Where the symbols take the elements:
state | π α φ
z86 | z873 z351 z978
z439 | z1 z537 z752
z667 | z116 z720 z411
z544 | z751 z822 z554
z464 | z519 z808 z94
z460 | z389 z206 z887
z56 | z92 z751 z388
z975 | z590 z871 z723
z723 | z552 z456 z998
z266 | z752 z628 z552
z568 | z456 z975 z278
z368 | z446 z228 z92
z628 | z934 z635 z620
z388 | z460 z544 z822
z389 | z56 z238 z438
z552 | z620 z314 z720
z240 | z94 z206 z768
z519 | z136 z832 z94
z314 | z942 z552 z667
z590 | z871 z368 z568
z978 | z958 z887 z135
z827 | z635 z998 z439
z339 | z978 z958 z751
z751 | z135 z388 z94
z446 | z228 z554 z590
z934 | z439 z1 z266
z873 | z240 z94 z544
z788 | z464 z488 z808
z488 | z101 z667 z899
z351 | z298 z474 z136
z822 | z887 z223 z952
z238 | z92 z544 z446
z411 | z488 z101 z142
z94 | z206 z464 z86
z923 | z351 z86 z298
z537 | z827 z635 z934
z474 | z899 z720 z411
z887 | z56 z388 z544
z136 | z832 z764 z351
z764 | z351 z298 z519
z325 | z822 z887 z238
z298 | z873 z978 z832
z116 | z620 z314 z488
z228 | z554 z1 z388
z958 | z768 z86 z223
z768 | z86 z873 z339
z278 | z942 z723 z827
z92 | z751 z135 z460
z101 | z667 z116 z788
z808 | z142 z899 z474
z832 | z764 z351 z464
z456 | z975 z590 z714
z135 | z94 z339 z56
z635 | z998 z278 z1
z206 | z464 z519 z873
z899 | z488 z411 z923
z1 | z537 z488 z714
z752 | z628 z934 z552
z223 | z339 z978 z92
z554 | z537 z952 z368
z142 | z899 z136 z552
z998 | z278 z714 z537
z871 | z368 z446 z456
z942 | z552 z488 z116
z714 | z314 z568 z266
z720 | z314 z942 z101
z226 | z923 z519 z351
z620 | z266 z667 z411
z952 | z544 z325 z228
z438 | z388 z460 z325

The rows follow the links: the fewer symbols apart two elements are, the more alike their rows tend to be.

Each row is also shifted at random along 6 hidden directions that mean nothing.

Known rows, each with its element:
-188 62 75 -3 -86 -121 -58 61 -150 97 -8 40 4 22 63 42 29 -28 81 -70 165 43 2 -68 -31 13 -13 121 22 11 -127 -55 -125 53 10 37 -42 22 -39 3 -132 -40 29 -32 8 110 -14 -81 1 121 -79 -88 -46 -24 -61 56 -72 78 -50 | z388
-53 24 -94 120 75 12 -74 54 57 -21 97 96 -15 32 85 -111 41 -57 114 69 -3 65 54 -66 51 32 -70 56 109 -25 81 -102 137 71 -37 34 4 -50 143 24 -38 52 14 72 7 -8 -42 19 73 8 92 -97 -107 -114 33 -71 26 99 -19 | z978
22 87 -20 -4 -26 -33 -59 -23 25 65 75 22 96 142 20 140 103 -39 47 47 -22 153 17 -21 -68 -84 -11 -17 111 -39 54 142 -176 109 48 -86 15 67 11 39 -55 7 136 -50 68 40 81 -91 206 -69 56 -126 -82 -90 -194 198 -12 -14 159 | z764
-112 -138 49 5 71 23 67 -125 53 -29 -40 38 20 -103 -105 -24 12 89 -100 56 -69 41 -178 28 15 -85 97 -120 2 -109 -99 -20 16 -34 -64 52 49 -70 -22 28 58 15 35 -57 -37 -129 -14 -10 -47 -17 83 -2 97 40 10 -137 79 -6 80 | z942
-58 -123 80 1 35 -1 61 -105 47 -15 -12 83 107 -59 -87 16 61 55 -97 72 -106 53 -227 18 -93 -139 83 -87 55 -201 -104 -33 -37 -45 -24 34 93 -122 -3 56 47 105 37 -87 2 -114 -6 13 -20 -73 121 -16 52 -10 57 -77 66 3 54 | z116
-228 148 58 -36 -69 6 -47 65 61 14 79 13 63 115 35 77 83 -109 54 -30 -50 25 57 34 -93 -29 -62 30 98 -28 114 122 -6 1 91 -43 142 30 27 -18 -23 85 -11 -25 88 52 56 -5 67 -145 36 23 -81 -78 -2 178 -130 -58 0 | z519
-57 97 56 -25 -59 -37 -19 136 -9 57 87 -9 -93 132 10 45 -8 -71 107 -16 90 144 34 45 -12 69 -38 61 20 35 -22 51 -137 -18 -1 13 63 115 -6 55 -74 10 166 30 38 110 -37 -81 113 33 -5 -103 18 -130 -233 159 -5 -85 51 | z94
182 8 -16 -97 29 87 22 -74 26 -37 -58 14 4 -62 28 -61 -52 79 -143 12 -62 -188 118 12 66 42 22 -57 -138 67 143 57 155 -31 14 -18 39 -59 -114 -78 84 -13 -222 78 14 -64 48 91 -188 -19 -29 231 54 116 118 -39 35 -66 -130 | z537
110 65 76 -23 -10 -95 -56 34 -84 27 43 21 -56 -22 26 -15 -33 -5 61 -65 107 71 38 -82 112 66 -70 92 -54 64 -58 -73 26 45 -52 45 13 99 -37 -21 -118 -167 15 -33 -52 108 12 -120 8 126 -98 -78 18 5 -151 4 -10 115 -35 | z389
88 -38 29 -15 -14 16 126 -45 -55 44 -154 58 -1 -29 -57 52 -25 25 -154 28 -39 -31 -79 49 -34 -16 102 -85 23 -70 -58 32 -64 -88 -2 -34 58 -70 -85 -2 45 75 -58 17 75 -40 -25 -28 -168 14 90 91 154 27 -33 -63 -15 -3 26 | z278
-60 -66 -86 150 85 -12 99 -130 -21 -30 -140 10 39 -118 -45 -179 -65 31 -92 -113 -54 -87 9 0 120 52 -20 -117 59 24 55 -93 229 -15 30 -20 -56 -10 56 -108 15 -73 -213 74 3 -85 -42 0 -208 -25 107 69 -22 88 149 -225 -87 170 5 | z590
-141 67 11 -13 -17 -6 -18 160 -8 30 90 -9 -162 117 -1 -8 -50 -66 126 -6 80 127 57 63 64 119 -32 57 -30 82 -4 31 -91 -18 -29 31 23 126 8 50 -56 -33 179 57 13 84 -63 -47 111 67 -37 -95 32 -112 -216 98 38 -91 19 | z240
-131 58 -72 0 45 92 -118 16 167 -90 164 -136 -39 17 24 -83 5 -17 107 -26 -29 -47 191 28 93 49 -105 -34 -67 175 202 114 184 65 -1 15 -43 93 80 -41 39 -87 -2 43 -63 -23 44 52 145 -86 -108 26 -127 34 76 48 3 -99 19 | z923
-131 -62 42 -25 27 35 -36 -82 114 -37 87 -122 17 -65 -99 21 24 69 8 4 -15 80 -70 48 14 -75 28 -147 -41 35 -30 116 -19 16 -53 60 -40 60 5 10 49 -47 115 -77 -98 -72 28 -32 155 -34 -81 -41 8 71 -23 -14 48 -106 178 | z474
-202 20 7 -19 -94 -118 -67 15 -138 103 -40 38 84 48 80 31 39 19 53 -90 111 -74 69 -61 -94 -32 0 127 -3 16 -49 -64 -150 81 112 -28 -104 -3 -59 -32 -94 -6 -52 -30 1 74 30 13 -2 25 -88 -27 -129 24 54 138 -50 56 -135 | z952
12 142 30 34 -55 64 -71 41 57 -1 57 -67 66 -10 26 133 123 -154 41 21 -31 58 6 -20 -86 -54 -60 -37 144 5 63 140 46 29 -15 -24 50 -7 109 -19 7 56 -22 -38 83 28 49 -67 85 -96 19 5 -48 -34 45 19 -180 8 159 | z832
-120 -119 -96 -98 45 88 48 -109 -71 -40 -95 62 -64 -30 -6 119 -26 54 -90 126 -63 -29 -73 -30 92 -19 152 47 -88 -34 -116 20 -85 59 -60 -84 -38 -71 -79 74 41 -94 78 -74 13 -86 48 13 -54 98 44 52 105 43 -72 -29 116 33 -65 | z439
34 -122 -107 -47 37 -84 160 -58 -56 7 -111 105 -2 174 -81 -103 -139 90 -86 -95 -112 -68 29 90 49 74 35 51 -75 -54 18 -97 -116 -33 194 -156 8 101 -104 18 -5 -62 24 29 -4 -8 3 114 -98 -89 129 -21 -31 -23 -111 173 131 -29 -196 | z456
-204 -74 -40 -95 -15 148 36 -14 5 -98 -79 -11 -5 -66 16 64 -9 4 -92 82 -90 -215 -28 9 -44 -29 81 50 -99 -23 -22 3 70 -62 -3 -32 6 -170 -31 7 131 83 -101 -35 13 -84 27 160 -134 -28 -16 204 50 74 255 -58 17 -74 -155 | z752
151 -137 38 -52 38 57 53 -46 86 -114 25 -56 -10 -65 -95 8 -27 44 -42 64 -116 -23 -149 44 -19 -56 33 -38 -63 -84 -81 -33 33 -81 -45 21 49 -38 20 44 103 12 78 -87 -86 -64 4 66 28 -50 -11 25 72 36 54 -65 88 -68 -3 | z720
-145 17 130 -34 7 20 -27 -62 101 -29 106 -111 29 -86 -107 -27 19 46 -19 -40 -5 93 -56 61 22 -41 -24 -181 -39 46 33 126 50 -22 -66 92 52 80 -12 -35 28 -44 42 -56 -54 -52 17 -71 86 -62 -57 -8 35 62 -28 -25 2 -96 196 | z808
244 -84 35 -102 29 49 47 -42 90 -34 17 -113 -18 -42 -72 -97 -109 164 -79 -16 -22 -107 54 98 10 27 29 -143 -216 100 74 65 11 -88 4 64 -45 51 -117 -33 120 -11 -22 57 -102 -71 -1 119 -11 -20 -132 105 66 115 46 9 160 -219 -11 | z552
-128 -28 -72 136 -26 -119 22 -89 -119 154 -166 -7 85 -39 -5 -59 23 85 -41 -126 136 -28 43 -12 -39 -33 51 -101 74 46 -47 -35 -111 65 73 -1 -199 22 -20 -60 -76 -7 -102 78 25 -11 -19 -37 -73 73 -6 -38 -82 81 46 -65 -82 98 91 | z368
-26 -80 -10 -47 23 35 35 -115 -25 62 -84 84 80 -31 2 53 45 106 -140 103 -39 -23 -65 -4 -43 -92 139 -88 -20 -80 -33 66 -108 38 -6 -15 -4 -132 -106 35 50 80 -30 1 54 -120 33 20 -65 22 76 56 59 36 6 -13 107 -29 37 | z628
-122 13 -77 122 65 -36 -59 61 18 42 81 99 -19 49 69 -126 24 -13 103 54 41 98 42 -48 38 42 -36 37 74 -17 56 -97 23 71 -33 52 -33 -36 93 46 -57 53 54 101 18 -9 -69 14 82 51 83 -124 -83 -119 -33 -40 85 64 10 | z339

Start here and follow the symbols in turn, left to right. Where do you end up?
Answers are names.
85 91 91 33 0 -48 -64 36 -67 -9 48 16 -83 -99 34 -16 0 -77 75 -43 85 74 5 -94 131 62 -77 75 15 56 -65 -75 162 28 -126 76 42 42 35 -42 -102 -149 -36 -40 -33 90 -19 -153 -29 125 -66 -39 41 4 -75 -116 -90 179 7
π α φ: z446
-20 89 -25 21 -23 83 -76 4 84 -57 78 -105 23 -40 15 115 81 -128 57 37 -39 40 19 -30 0 -44 -62 -33 82 43 60 132 97 47 -40 -30 7 27 120 -14 20 -31 7 -67 20 18 51 -50 121 -77 -25 5 -32 13 48 -12 -135 30 147
π π α φ π: z764
-4 53 40 -47 -37 -107 -75 19 -75 22 46 78 54 49 91 -70 -6 7 66 -90 45 -47 105 -85 21 27 -87 162 -46 6 33 -113 42 63 72 -6 14 28 -50 -44 -92 -80 -91 -26 -34 87 34 6 -30 0 -72 -12 -113 8 8 111 -15 109 -200
α φ α π: z887
63 -70 1 -69 -33 55 61 -42 -31 32 -102 38 77 -24 4 113 40 50 -115 102 -40 -79 -105 19 -146 -97 132 -43 -11 -102 -69 43 -153 -41 17 -24 -4 -142 -82 48 76 156 -17 -33 54 -85 12 77 -73 -16 45 88 69 34 91 12 49 -86 -8
π π α α α: z723
-181 -112 -66 74 69 -48 157 -141 -62 16 -165 152 38 13 -82 -57 -35 51 -134 -42 -90 6 -122 26 57 -7 95 -36 78 -149 -54 -88 2 -3 67 -100 44 -29 -27 12 -17 -18 -28 -8 76 -80 -22 -16 -184 -33 239 -19 25 -29 -40 -71 -3 135 -34
π φ α φ: z278
49 121 145 -15 -81 -84 -50 77 -89 62 7 41 41 -23 60 6 33 -45 34 -89 89 -24 33 -67 -40 11 -88 94 25 3 -8 -58 60 -8 14 61 68 -6 -40 -69 -86 6 -132 -24 19 115 2 -70 -80 21 -66 22 -22 7 38 22 -137 99 -90
π π φ α: z388
91 47 2 -11 -13 -55 -81 77 -65 -50 71 29 -51 18 88 -20 -17 -66 131 -31 57 -1 50 -94 71 62 -89 216 -30 20 -47 -134 87 46 -24 0 4 27 37 1 -85 -116 5 -46 -48 112 9 -17 12 72 -78 -56 -64 -32 -15 20 -32 113 -168
π φ φ φ φ: z228
88 -21 135 -76 28 17 13 -38 110 -66 112 -63 -21 -31 -117 -14 -21 44 -11 -12 -67 82 -79 67 30 -26 -24 -100 -71 -9 3 68 44 -61 -47 52 106 91 -28 -7 42 -55 90 -79 -83 -24 16 -37 80 -71 -37 -18 80 19 -94 23 62 -105 94
π π π α: z764
66 117 114 4 -6 -13 -30 31 53 27 102 32 -4 31 -33 52 30 -81 15 12 -22 180 -24 7 28 2 -67 -60 85 -8 45 91 29 6 -52 24 148 79 18 2 -43 -18 65 -28 42 47 9 -147 89 -43 60 -84 52 -71 -209 37 -49 23 148
π α α: z351
-105 56 12 45 -16 -82 -81 17 -88 33 23 55 21 -19 90 -35 31 -31 74 -51 92 6 53 -102 37 23 -59 115 30 11 -16 -100 56 81 -7 25 -28 -2 30 -30 -104 -69 -64 -5 -10 75 4 -59 -23 79 -39 -47 -82 -6 31 -26 -72 163 -79
φ π π: z827
106 -109 -53 3 104 43 102 -138 9 -47 -103 66 -17 -74 -64 -76 -74 82 -142 24 -113 -34 -59 17 119 8 65 -86 -40 -43 4 -41 102 -28 -34 -37 29 -29 -49 -11 59 -64 -66 9 -1 -103 11 3 -158 1 120 66 100 50 -12 -146 75 64 -23
α φ φ: z827
-156 156 129 11 -36 -14 -27 106 29 30 82 44 -9 38 19 -24 28 -116 45 -46 5 62 35 24 -6 46 -87 18 80 0 85 39 104 -49 5 49 178 34 21 -27 -47 59 -51 40 82 63 -25 -61 -29 -56 50 11 4 -96 -35 39 -117 -6 9
π φ α: z464
-295 -63 -4 -99 38 -3 91 -86 -32 58 -97 108 -4 29 -50 -75 -83 132 -143 -40 -48 -72 50 81 78 30 83 -64 -106 14 51 37 -31 -18 76 -40 51 -8 -181 -21 36 -18 -83 61 36 -83 3 53 -169 -9 68 104 71 46 -58 47 108 -59 -114
π α π π φ: z411
90 -112 49 -9 82 35 49 -107 104 -50 1 -6 34 -111 -94 -111 -34 118 -101 14 -84 -23 -72 48 24 -43 26 -161 -62 -36 26 -11 120 -66 -55 73 42 -40 -35 -25 99 23 -70 19 -81 -120 -12 46 -52 -51 21 59 75 77 71 -133 109 -49 43
φ φ π α: z667
113 97 29 55 35 -62 -65 92 10 -12 107 62 -26 23 91 -169 -24 -40 88 -36 45 22 112 -64 68 98 -137 103 -1 38 129 -127 182 24 -26 54 59 23 45 -27 -69 -22 -87 93 -24 84 -33 1 -1 31 -8 -53 -74 -75 -21 -13 9 82 -93
π φ φ φ: z822
69 -72 -43 -75 30 40 64 -131 -54 19 -105 70 35 -45 -10 73 -6 87 -145 90 -42 -42 -46 -21 26 -44 116 -31 -56 -50 -43 30 -72 38 -18 -49 -26 -86 -105 21 50 -21 -28 -22 24 -77 41 2 -96 56 49 59 89 57 -41 -35 102 18 -14
π π α π: z278
282 26 -13 6 -17 -79 -51 27 -86 -28 15 10 -31 6 60 1 -22 -32 78 -56 56 3 50 -105 81 53 -79 177 -30 20 -63 -123 48 56 -10 -29 -40 53 12 -25 -98 -163 -1 -52 -63 122 20 -55 8 87 -86 -61 -40 9 -59 22 -54 156 -116
α π φ φ α: z351
